Here is a tiny trained network, its code and every weight. The questions are about switching its units off for an input and a class, where a switched-off unit gives its printed mean instead of its output.

import numpy as np


def w(rows, s, z=0):
    codes = np.array(rows[::2]) - 128.0
    scale = np.full(codes.shape[1], s)
    scale[-1] = z or s
    return codes * scale


def norm(h):
    return h / np.sqrt((h * h).mean(-1, keepdims=True) + 1e-5)


def f(y):
    return y / 2 * (1 + np.tanh(0.7978845608 * (y + 0.044715 * y**3)))


def log_softmax(a):
    a = a - a.max(-1, keepdims=True)
    return a - np.log(np.exp(a).sum(-1, keepdims=True))


def net(x, mask):
    res = np.array(x, float).reshape(1, 3) / 4 @ E
    u = 0
    for l in range(4):
        y = f(norm(res) @ A[l][:, :-1].T + A[l][:, -1])
        res = res + np.where(mask[u : u + 9], y, B[l][:, -1]) @ B[l][:, :-1]
        u += 9
    return log_softmax(norm(res)[-1] @ U[:, :-1].T + U[:, -1])


A, B = {}, {}
E = w([
[43,174,88,127,208,169,70,57],'x0',
[61,130,133,17,123,21,151,145],'x1',
[99,221,1,108,124,123,224,74],'x2',
],0.0072)
A[0] = w([
[108,116,168,99,109,58,102,137,16],'0.n0',
[111,148,97,153,84,158,142,57,51],'0.n1',
[241,82,207,145,120,181,131,179,212],'0.n2',
[254,168,113,146,89,130,151,126,59],'0.n3',
[82,109,92,92,81,123,189,109,97],'0.n4',
[109,96,198,66,131,115,110,157,41],'0.n5',
[161,101,153,97,162,143,189,110,44],'0.n6',
[110,174,103,121,154,177,124,67,86],'0.n7',
[146,176,108,82,163,100,127,98,5],'0.n8',
],0.0087,0.0021)
B[0] = w([
[104,96,159,76,147,52,254,173,159],'0.n0',
[93,200,126,50,135,164,129,155,155],'0.n1',
[107,71,20,202,19,222,70,56,254],'0.n2',
[193,201,186,118,105,67,161,100,178],'0.n3',
[160,172,92,79,105,67,79,134,157],'0.n4',
[84,177,157,61,176,138,165,172,174],'0.n5',
[146,120,133,117,100,107,155,145,124],'0.n6',
[66,133,83,138,125,186,233,129,175],'0.n7',
[164,82,74,89,89,159,139,107,141],'0.n8',
],0.0063,0.0092)
A[1] = w([
[103,223,141,207,234,158,114,95,147],'1.n0',
[209,175,116,149,210,139,66,104,119],'1.n1',
[87,126,247,123,255,153,122,137,54],'1.n2',
[168,204,153,71,205,131,161,172,160],'1.n3',
[109,19,116,104,75,133,157,158,4],'1.n4',
[87,77,66,98,154,70,159,116,12],'1.n5',
[117,158,203,101,222,92,139,128,62],'1.n6',
[63,105,202,172,181,168,60,84,72],'1.n7',
[83,137,58,131,188,132,56,76,122],'1.n8',
],0.0074,0.0039)
B[1] = w([
[90,122,205,89,127,100,211,80,253],'1.n0',
[112,137,150,67,126,164,111,85,134],'1.n1',
[161,254,110,106,101,68,178,128,201],'1.n2',
[124,145,119,86,209,102,118,137,229],'1.n3',
[54,178,161,81,123,138,130,136,169],'1.n4',
[190,83,137,163,138,149,168,101,164],'1.n5',
[149,120,178,120,158,117,208,134,169],'1.n6',
[116,128,91,90,170,67,125,188,225],'1.n7',
[122,79,148,115,139,175,159,108,250],'1.n8',
],0.0091,0.003)
A[2] = w([
[2,131,59,51,156,135,142,194,126],'2.n0',
[204,137,123,173,66,130,114,72,19],'2.n1',
[26,89,181,65,190,115,38,191,4],'2.n2',
[211,102,142,171,77,135,73,68,97],'2.n3',
[182,83,166,130,42,96,138,153,67],'2.n4',
[190,115,166,129,46,135,142,75,5],'2.n5',
[219,109,125,177,132,162,31,155,155],'2.n6',
[52,135,115,127,204,197,166,34,44],'2.n7',
[54,137,148,117,72,145,129,163,37],'2.n8',
],0.0076,0.004)
B[2] = w([
[173,127,124,227,164,140,103,122,255],'2.n0',
[183,158,126,200,189,154,187,176,168],'2.n1',
[187,232,127,178,96,178,194,142,159],'2.n2',
[168,154,97,99,207,69,150,240,195],'2.n3',
[130,168,129,179,148,175,100,101,157],'2.n4',
[156,158,173,181,106,188,109,185,147],'2.n5',
[143,106,69,72,201,45,152,192,192],'2.n6',
[126,143,171,192,83,254,208,82,224],'2.n7',
[123,148,154,148,51,131,73,152,131],'2.n8',
],0.0078,0.0067)
A[3] = w([
[30,35,101,131,211,138,15,144,28],'3.n0',
[213,108,189,140,96,79,174,217,105],'3.n1',
[51,72,85,104,198,166,2,115,167],'3.n2',
[138,208,104,122,87,153,154,64,159],'3.n3',
[121,98,142,149,25,201,66,147,87],'3.n4',
[138,135,137,129,186,227,184,65,119],'3.n5',
[84,130,208,145,43,160,142,171,205],'3.n6',
[175,69,80,126,93,114,153,104,5],'3.n7',
[138,136,58,111,117,62,120,98,62],'3.n8',
],0.0084,0.0029)
B[3] = w([
[67,42,144,45,154,103,83,138,152],'3.n0',
[90,100,117,158,173,159,111,136,219],'3.n1',
[70,50,176,66,190,120,87,99,154],'3.n2',
[123,62,126,112,110,148,100,98,215],'3.n3',
[122,193,193,134,110,67,145,118,182],'3.n4',
[54,119,136,143,153,153,127,130,255],'3.n5',
[140,109,113,93,95,139,73,91,188],'3.n6',
[159,249,149,178,102,127,143,111,132],'3.n7',
[139,189,122,80,68,146,109,106,138],'3.n8',
],0.011,0.0069)
U = w([
[62,123,107,148,155,219,179,37,184],'0',
[158,112,151,143,134,90,124,84,25],'1',
[184,189,58,56,70,76,146,71,155],'2',
[98,165,180,81,210,31,209,177,145],'3',
[218,143,70,215,140,153,104,202,175],'4',
[82,19,148,92,172,114,51,157,180],'5',
[120,150,207,139,9,123,62,142,100],'6',
[160,109,149,142,139,88,117,80,2],'7',
],0.016,0.0066)

Each question gives the input, the list of numbers given to net, and the class t.
The units are the neurons (one row each of A and B). Each row of codes is followed by its name. A weight is (code - 128) times the scale printed after its matrix; where a second scale follows, it is the last column's (A, B and U).
mask holds one flag per neuron, layer by layer. A switched-off neuron (its flag False) gives its mean, the last column of its row in B, instead of its output. The means were averaged over made-up inputs and are rounded, as every weight is.
A unit's drop is (log p(t) with every unit on - log p(t) with that unit switched off) / (log p(t) with every unit on - log p(t) with every unit switched off).
The circuit of an input: a set's keep is (log p(t) with only the set's units on - log p(t) with every unit switched off) / (log p(t) with every unit on - log p(t) with every unit switched off). Starting from the 12 units with the biggest drops (on a tie, the unit counted first), units are removed one at a time, each time the one whose removal leaves the highest keep (on an exact tie, the one counted first), for as long as the keep stays at least 0.8.
units of the circuit, in order: the units of the circuit, biggest drop first
most important unit: the unit with the biggest drop
top k neurons: the k neurons with the biggest drops, biggest first
k most important neurons of layer l: the k neurons of layer l with the biggest drops, biggest first
drop when u is switched off: that unit's drop, to one decimal
input [-6,7,-7], class 6: most important unit : 0.n2
input [1,4,-6], class 3: units of the circuit, in order : [0.n5 1.n2]
input [-4,0,-3], class 6: top 3 neurons : [1.n4 0.n5 3.n4]
input [-2,7,3], class 2: units of the circuit, in order : [3.n8 0.n4]
input [-1,1,-4], class 6: top 2 neurons : [1.n4 0.n5]
input [-7,7,-2], class 5: 2 most important neurons of layer 3 : [3.n1 3.n6]
input [8,3,-4], class 3: top 3 neurons : [0.n2 1.n2 1.n7]
input [-1,3,1], class 2: top 4 neurons : [0.n4 2.n7 3.n8 3.n5]
input [1,5,-8], class 3: top 2 neurons : [0.n5 0.n0]
input [1,6,6], class 2: top 2 neurons : [0.n4 0.n2]
input [8,-6,-8], class 5: top 3 neurons : [0.n5 0.n0 0.n2]
input [-6,1,-7], class 6: top 4 neurons : [1.n4 3.n4 0.n0 0.n5]
input [-3,-3,4], class 2: top 2 neurons : [0.n2 2.n7]
input [-3,6,-8], class 6: top neuron : [0.n2]
input [2,8,7], class 2: top 3 neurons : [0.n4 0.n2 3.n8]
input [-8,1,-7], class 6: top 2 neurons : [1.n4 3.n4]
input [-1,1,-1], class 6: top 2 neurons : [0.n2 2.n8]
input [-2,5,-3], class 3: top 2 neurons : [0.n5 0.n2]
input [-7,5,5], class 2: 2 most important neurons of layer 0 : [0.n4 0.n5]
input [-4,1,1], class 4: most important unit : 0.n3
input [-5,0,5], class 2: drop when 0.n2 is switched off : 0.5
input [0,6,7], class 2: drop when 0.n4 is switched off : 0.6
input [7,8,-5], class 3: drop when 0.n2 is switched off : 0.6
input [-5,-2,2], class 4: drop when 3.n3 is switched off : 0.0
